[[126 137 124 129 112 144 134 127 121 134 145 123]
 [129 135 126 130 135 142 132 126 113 131 142 114]
 [125 137 124 129 109 144 133 127 122 135 144 126]
 [127 137 124 130 123 145 133 126 116 132 145 118]
 [129 134 126 130 137 142 133 127 113 130 141 113]
 [126 138 124 130 117 145 134 126 118 133 144 121]
 [125 136 124 129 107 142 133 127 124 134 143 127]
 [128 137 125 130 129 143 133 126 114 132 143 116]
 [129 136 125 130 132 143 133 126 114 131 143 114]
 [127 137 124 130 120 145 134 127 117 133 145 119]
 [126 138 125 130 114 144 133 126 120 133 146 122]
 [128 137 125 131 126 144 133 126 115 132 143 117]] 132

[[140 133 129 134 131 127 125 127 133 127 126]
 [123 124 125 118 127 122 125 131 125 129 126]
 [122 123 130 118 127 127 134 133 134 127 125]
 [104 129 130 125 128 128 120 128 124 120 128]
 [130 126 126 136 122 127 134 123 137 131 126]
 [124 123 128 120 123 131 130 129 122 129 130]
 [122 130 126 123 129 129 122 134 115 133 127]
 [130 132 125 121 127 129 134 124 121 132 128]
 [128 131 127 134 129 127 130 127 125 131 130]] 125

[[138 125 126 131 133 131 136 126 125 132 127]
 [123 129 128 134 124 127 118 120 126 130 120]
 [134 106 138 120 133 127 144 135 130 128 129]
 [127 133 128 130 130 128 129 127 129 132 130]
 [130 125 129 138 125 125 136 124 125 138 130]
 [125 136 129 127 128 133 127 127 127 131 122]
 [130 122 131 133 130 125 140 126 128 138 131]] 128

[[141 127 134 131 136 135 101 126 116 115 124 120 137 129 119]
 [120 131 131 132 131 144 132 126 126 122 136 139 135 132 133]
 [127 122 126 127 129 118 123 123 129 135 129 121 126 131 118]
 [117 125 116 122 130 112 141 126 112 130 116 130 126 127 128]
 [127 136 132 126 135 139 130 142 122 119 126 126 129 127 131]
 [125 127 129 129 130 131 129 123 128 127 132 133 131 131 127]
 [132 121 127 128 134 140 133 125 134 143 122 124 131 133 131]
 [126 130 121 134 115 133 127 146 132 130 124 120 124 117 143]
 [134 117 129 133 119 136 134 129 136 130 127 126 133 125 114]] 133

[[132 134 120 124 127 118 128 124 125 131 140 141 136 130 145]
 [132 123 120 124 127 118 128 124 125 131 140 123 130 132 145]
 [132 123 120 131 127 130 128 124 125 131 140 130 136 117 123]
 [132 138 120 124 127 126 128 126 125 131 137 106 136 130 145]
 [129 138 120 124 127 121 128 124 125 131 121 130 132 144 128]
 [132 123 120 124 127 118 128 124 125 131 140 144 136 121 145]
 [132 123 120 124 127 118 128 124 125 131 141 144 136 127 145]
 [132 123 120 124 127 113 128 124 125 131 140 130 131 130 145]
 [132 123 138 124 127 118 128 124 125 131 110 130 129 130 127]
 [132 142 120 124 127 130 128 124 125 131 133 108 136 130 145]] 136

[[116 103 117 132 152 144 126 107 107 133 143 152 132 121 104 115]
 [137 126 117 114 116 126 126 133 141 141 134 126 127 117 114 118]
 [125 124 117 126 142 139 126 119 125 123 130 126 131 133 127 127]
 [137 126 117 124 118 114 114 118 125 133 131 132 139 142 142 138]
 [137 141 143 145 145 144 140 136 136 133 131 126 126 120 116 113]
 [137 136 132 126 121 122 126 134 136 133 124 120 131 133 137 128]
 [137 150 117 109 142 143 111 117 149 134 105 126 153 133 102 127]] 133
---
[103 120 129 122 118 106] -> 106, 103

[[113 135 127 115 141]
 [115 133 120 122 144]
 [135 105 113 108 127]] -> 141, 135

[[135 125 105 156 110 123]
 [143 138 103 114 143 149]
 [130 105 128 110 130 127]] -> 123, 130

[143 146 138  99 141] -> 141, 143

[158 142 142 156 112 135] -> 135, 158

[114 132 125 106 112] -> 112, 114

[113 102 148 101 138] -> 138, 113

[105 150 134 141 135 137] -> 137, 105
---
[[134 135 116 137]
 [151 132 120 121]] --> 151

[[141 134 115 134 148 117 132]
 [104 115 135 119 120 119 124]] --> 104

[[139 108 139 123 123 125 132]
 [136 141 133 124 126 107 131]] --> 136

[[109 107 124 140 135 133 127]
 [141 141 137 111 106 116 119]] --> 141

[[122 143 113 124 142  99]
 [126 149 145 136 122 111]] --> 126

[[108 127 141 106 125 115 145]
 [108 131 142 107 125 116 142]] --> 108
---
[[141 154 147 141 141 136]
 [131 113 121 146 121 106]] gives 146

[[143 130 101 133]
 [140 133 115 134]
 [122 146 155 135]] gives 146

[129 153 145 135] gives 153

[[118 146 126 149 110 147]
 [100 151 109 140 116 151]] gives 140

[137 103 154 111 150 146] gives 111

[125 147 126 149 156 143] gives 149

[[129 135 140 105 128 125 129]
 [132 130 140 116 130 125 129]
 [133 120 133 139 131 124 128]] gives 131

[100 113 150 121] gives 113

[147 153 107 147 121] gives 107
---
[[114 121 155 134]
 [134 115 116 120]
 [130 119 115 150]]
130

[[126 119 116 120 123 145]
 [141 132 126 148 128 140]
 [117 129 137 116 131 106]]
117

[[132 128 104 103 157]
 [119 131 141 140 120]
 [123 130 135 136 115]]
123

[[112 151 104 126 115 133]
 [116 122 136 114 114 137]
 [118 121 139 114 114 137]]
118

[[135 120 146 120 133 153 148]
 [144 132 129 137 125 149 128]
 [146 134 101 120 136 108 116]]
146

[[112 131 143 122 111]
 [152 133 140 107 117]
 [116 112 146 127 141]]
116

[[131 126 131 131]
 [106 109 140 132]
 [138 138 120 121]]
138

[[126 134 133 125 150 122 127]
 [130 132 133 127 126 122 127]
 [128 130 127 129 145 130 129]]
128

[[113 143 119 152]
 [153 118 138 106]
 [145 136 106 147]]
145

[[127 136 141 113 109 123]
 [105 133 122 130 125 128]
 [133 141 114 117 124 120]]
133
---
[[128, 125, 118, 127, 120, 144, 119], [128, 136, 145, 131, 112, 155, 136], [128, 120, 135, 135, 137, 113, 153]]: 120
[[141, 144, 148, 155], [132, 137, 139, 141], [125, 127, 125, 122]]: 127
[[142, 104, 145, 107], [119, 117, 116, 131], [128, 123, 105, 116]]: 123
[[151, 154, 106, 105, 154, 139], [152, 155, 107, 105, 154, 134], [151, 154, 106, 105, 153, 139]]: 154
[[142, 132, 113, 117], [146, 138, 113, 110], [108, 151, 121, 147]]: 151
[[156, 100, 107, 101, 156, 155, 104], [137, 119, 119, 120, 108, 111, 121], [106, 150, 155, 153, 155, 147, 154]]: 150
[[99, 157, 144, 158, 129], [132, 124, 127, 125, 152], [129, 127, 121, 127, 148]]: 127
---
[[120 100 123 141 124 128 125]
 [124 109 113 138 126 124 127]] ==> 120, 127

[145 133 142 103 123 135 151] ==> 145, 151

[147 151 129 144 140] ==> 147, 140

[[121 121 120 134 143 108]
 [105 101 125 141 137 105]
 [108 105 123 140 141 105]] ==> 121, 105

[[108 142 114 128 146 137 115]
 [148 148 122 130 126 105 137]
 [115 139 110 149 110 150 138]] ==> 108, 138

[[127 127 124 129 127 129 131]
 [120 125 142 130 131 143 105]
 [122 125 142 130 133 144 104]] ==> 127, 104

[[139 146 121 129 121 152 124]
 [125 131 125 131 127 131 132]] ==> 139, 132
---
[[137 126 121 149]
 [126 119 124 118]
 [140 131 134 123]] → 131

[[142 136 115 132 141 129 128]
 [118 128 156 133 158 112 122]
 [139 138 133 130 130 133 129]] → 130

[[156 137 148 141]
 [108 152 148 151]
 [152 155 108 105]] → 155

[[150 115 138 124 149]
 [110 150 147 150 111]
 [149 121 142 129 148]] → 142

[[106 101 109 114]
 [151 154 109 107]
 [151 122 139 123]] → 122

[[117 155 119 126 122 146 154]
 [107 125 119 125 108 148 135]
 [133 108 135 127 130 115 100]] → 130

[[144 110 155 102 141 121 124]
 [107 124 145 120 125 121 124]
 [144 107 145 120 141 121 124]] → 141
---
((134, 104, 150, 147, 124, 104), (110, 134, 127, 132, 145, 136), (114, 123, 142, 142, 141, 125)) result: 114
((133, 110, 110, 150, 129), (101, 149, 127, 117, 104), (153, 116, 140, 129, 153)) result: 153
((144, 148, 141, 109, 150, 140), (136, 147, 109, 147, 118, 149), (136, 110, 146, 111, 144, 112)) result: 136
((124, 132, 152, 128), (132, 124, 154, 128), (140, 117, 117, 128)) result: 140
((131, 112, 127, 121, 127, 121), (122, 151, 126, 130, 126, 133), (120, 142, 126, 127, 126, 134)) result: 120
((108, 157, 134, 141, 112), (139, 138, 117, 110, 154), (112, 144, 125, 132, 148)) result: 112
((126, 121, 133, 131, 146, 131, 129), (131, 133, 134, 138, 128, 134, 130), (132, 130, 147, 135, 104, 125, 129)) result: 132
((129, 131, 144, 124, 150), (124, 129, 136, 112, 132), (124, 126, 122, 118, 116)) result: 124
((131, 125, 142, 138), (145, 123, 158, 118), (136, 135, 144, 154)) result: 136
((147, 129, 126, 104, 115, 136), (155, 101, 113, 133, 133, 141), (143, 128, 139, 145, 127, 133)) result: 143
---
104  101  118  122  129  125  117 >> 104, 117

130  134  143  155  128  120  135 >> 130, 135

132  141  120   99  112  110  130
138  103  118  111  129  134  124
>> 132, 124

134  125  116  152  114  134  131 >> 134, 131

103  122  121  131 >> 103, 131

113  117  122  124  115  152  108 >> 113, 108

123  107  118  129  152  149  151 >> 123, 151
---
[[112 144 112 143 138 130 129]
 [107 141 106 118 126 137 123]
 [100 129 110 125 124 118 137]] gives 112

[[126 143 128 109]
 [119 125 155 129]
 [121 126 150 128]] gives 128

[[129 145 129 131 124 111 151]
 [128 152 129 135 121 140 140]
 [130 125 128 133 122 108 129]] gives 129

[[103 101 138 105]
 [103 101 134 104]
 [103 101 134 104]] gives 138

[[136 113 126 157 126 156]
 [124 118 114 111 131 109]
 [155 136 135 107 130 154]] gives 126

[[ 99 102 129 123 140]
 [156 135 148 116 157]
 [130 152 115 145 128]] gives 129

[[147 123 134 105 103 118 129]
 [106 135 128 152 131 142 148]
 [130 121 126 109 147 119 106]] gives 134

[[128 130 131 128 129 128]
 [128 129 126 130 107 128]
 [128 130 131 127 129 128]] gives 131
